Below are the code and all the weights of a small trained network. Each question names an input and a class and asks about switching units off, where a switched-off unit gives its printed mean instead of its output.

import numpy as np


def w(rows, s, z=0):
    codes = np.array(rows[::2]) - 128.0
    scale = np.full(codes.shape[1], s)
    scale[-1] = z or s
    return codes * scale


def norm(h):
    return h / np.sqrt((h * h).mean(-1, keepdims=True) + 1e-5)


def f(y):
    return y / 2 * (1 + np.tanh(0.7978845608 * (y + 0.044715 * y**3)))


def log_softmax(a):
    a = a - a.max(-1, keepdims=True)
    return a - np.log(np.exp(a).sum(-1, keepdims=True))


def net(x, mask):
    res = np.array(x, float).reshape(1, 6) / 4 @ E
    u = 0
    for l in range(3):
        y = f(norm(res) @ A[l][:, :-1].T + A[l][:, -1])
        res = res + np.where(mask[u : u + 8], y, B[l][:, -1]) @ B[l][:, :-1]
        u += 8
    return log_softmax(norm(res)[-1] @ U[:, :-1].T + U[:, -1])


A, B = {}, {}
E = w([
[128,127,127,128,127,127],'x0',
[106,163,158,234,118,131],'x1',
[154,90,107,156,206,198],'x2',
[103,118,50,137,70,213],'x3',
[76,254,129,107,199,116],'x4',
[127,129,128,128,128,127],'x5',
],0.0079)
A[0] = w([
[76,134,99,120,55,199,33],'0.n0',
[112,212,52,145,160,131,201],'0.n1',
[101,38,204,125,95,165,146],'0.n2',
[128,95,184,128,183,104,59],'0.n3',
[87,147,128,227,163,139,92],'0.n4',
[125,97,88,29,174,159,208],'0.n5',
[93,50,116,152,248,161,2],'0.n6',
[165,115,184,117,143,95,95],'0.n7',
],0.011,0.002)
B[0] = w([
[59,134,167,144,160,163,217],'0.n0',
[155,7,113,134,163,99,236],'0.n1',
[135,112,48,168,192,79,243],'0.n2',
[127,126,192,176,138,156,177],'0.n3',
[148,210,97,196,88,143,216],'0.n4',
[201,192,133,179,133,146,253],'0.n5',
[2,150,86,13,18,104,221],'0.n6',
[88,162,168,127,138,181,187],'0.n7',
],0.01,0.0047)
A[1] = w([
[127,188,98,122,179,94,58],'1.n0',
[127,87,166,124,81,246,83],'1.n1',
[91,149,153,111,166,126,40],'1.n2',
[189,145,156,84,150,178,11],'1.n3',
[166,157,99,174,96,175,207],'1.n4',
[104,144,30,138,207,112,3],'1.n5',
[90,173,137,121,112,59,251],'1.n6',
[140,146,177,155,201,178,85],'1.n7',
],0.011,0.0024)
B[1] = w([
[195,88,2,171,94,81,164],'1.n0',
[92,111,195,185,232,122,163],'1.n1',
[177,28,128,141,175,136,142],'1.n2',
[174,219,169,145,116,68,151],'1.n3',
[152,243,197,87,154,48,238],'1.n4',
[119,54,155,171,154,108,212],'1.n5',
[93,57,116,76,73,166,255],'1.n6',
[124,55,108,131,132,176,183],'1.n7',
],0.0075,0.0043)
A[2] = w([
[39,194,173,255,135,149,255],'2.n0',
[122,146,217,142,175,146,129],'2.n1',
[193,108,208,115,220,12,142],'2.n2',
[49,177,130,35,134,137,195],'2.n3',
[51,237,61,135,129,167,173],'2.n4',
[99,117,243,110,199,164,71],'2.n5',
[74,157,75,125,169,243,141],'2.n6',
[194,205,155,102,124,118,234],'2.n7',
],0.0086,0.0027)
B[2] = w([
[158,119,128,78,156,131,254],'2.n0',
[142,168,116,52,44,237,150],'2.n1',
[86,117,102,187,185,192,199],'2.n2',
[97,103,118,142,69,110,169],'2.n3',
[163,93,162,111,126,108,189],'2.n4',
[43,99,171,50,207,255,156],'2.n5',
[81,144,166,66,68,103,162],'2.n6',
[165,179,175,102,18,127,167],'2.n7',
],0.0082,0.0079)
U = w([
[107,19,44,192,210,47,233],'0',
[32,117,229,22,167,219,2],'1',
[32,99,124,22,28,34,162],'2',
[237,244,173,117,105,79,113],'3',
],0.011,0.0019)

Each question gives the input, the list of numbers given to net, and the class t.
The units are the neurons (one row each of A and B). Each row of codes is followed by its name. A weight is (code - 128) times the scale printed after its matrix; where a second scale follows, it is the last column's (A, B and U).
mask holds one flag per neuron, layer by layer. A switched-off neuron (its flag False) gives its mean, the last column of its row in B, instead of its output. The means were averaged over made-up inputs and are rounded, as every weight is.
A unit's drop is (log p(t) with every unit on - log p(t) with that unit switched off) / (log p(t) with every unit on - log p(t) with every unit switched off).
The circuit of an input: a set's keep is (log p(t) with only the set's units on - log p(t) with every unit switched off) / (log p(t) with every unit on - log p(t) with every unit switched off). Starting from the 12 units with the biggest drops (on a tie, the unit counted first), units are removed one at a time, each time the one whose removal leaves the highest keep (on an exact tie, the one counted first), for as long as the keep stays at least 0.8.
units of the circuit, in order: the units of the circuit, biggest drop first
unit that matters most: the unit with the biggest drop
k most important neurons: the k neurons with the biggest drops, biggest first
top k neurons in layer l: the k neurons of layer l with the biggest drops, biggest first
drop when u is switched off: that unit's drop, to one decimal
input [-1,-1,8,-6,8,6], class 0: units of the circuit, in order : [1.n0]
input [-6,-6,5,4,-4,8], class 3: units of the circuit, in order : [0.n5, 1.n4]
input [-5,7,-6,-2,8,3], class 0: units of the circuit, in order : [0.n1, 1.n0]
input [3,5,-1,-8,-7,-8], class 1: 2 most important neurons : [0.n7, 0.n3]
input [0,-6,-6,-6,6,1], class 0: units of the circuit, in order : [1.n0, 2.n2]
input [-4,-7,-5,-2,6,-5], class 3: 4 most important neurons : [0.n2, 0.n5, 0.n6, 0.n0]
input [2,7,0,-8,-4,1], class 1: 3 most important neurons : [0.n7, 0.n5, 2.n5]
input [-4,6,0,4,3,7], class 3: 3 most important neurons : [0.n4, 1.n4, 0.n2]
input [2,3,7,4,5,-6], class 2: 4 most important neurons : [0.n6, 0.n2, 2.n6, 0.n4]
input [-3,0,3,7,-5,-1], class 1: 3 most important neurons : [0.n0, 0.n1, 1.n1]
input [0,4,-6,2,-6,-7], class 0: top 2 neurons in layer 0 : [0.n6, 0.n2]
input [-1,-8,-7,0,3,4], class 3: 2 most important neurons : [0.n5, 0.n6]
input [-1,3,-2,2,-4,5], class 0: 2 most important neurons : [0.n2, 0.n6]
input [4,7,7,6,7,8], class 0: unit that matters most : 0.n1
input [-4,-4,-1,5,-2,6], class 1: 4 most important neurons : [0.n0, 0.n4, 1.n1, 2.n5]
input [-1,8,-2,-1,8,7], class 0: 3 most important neurons : [0.n1, 0.n5, 1.n0]
input [6,3,7,8,-3,1], class 1: 2 most important neurons : [1.n1, 0.n0]
input [-1,7,6,-3,-3,-4], class 3: top 2 neurons in layer 1 : [1.n4, 1.n7]
input [1,6,-3,6,0,3], class 1: top 2 neurons in layer 0 : [0.n0, 0.n5]
input [-4,-6,4,-2,0,7], class 3: unit that matters most : 0.n5
input [8,-3,7,-6,-4,-6], class 2: 4 most important neurons : [0.n6, 0.n2, 0.n0, 2.n3]
input [5,-8,-4,-5,-1,1], class 3: 2 most important neurons : [0.n5, 0.n6]
input [7,2,-4,-2,-6,4], class 0: top 2 neurons in layer 0 : [0.n6, 0.n2]
input [6,-5,-3,2,-3,-1], class 3: 2 most important neurons : [0.n5, 0.n1]
input [5,1,5,2,1,0], class 2: drop when 0.n6 is switched off : 1.3
input [-3,-7,-3,3,-4,-6], class 3: drop when 0.n5 is switched off : 1.2
input [-6,0,4,3,2,8], class 2: drop when 0.n6 is switched off : 1.4
input [-5,5,-2,4,5,8], class 0: drop when 1.n5 is switched off : 0.4
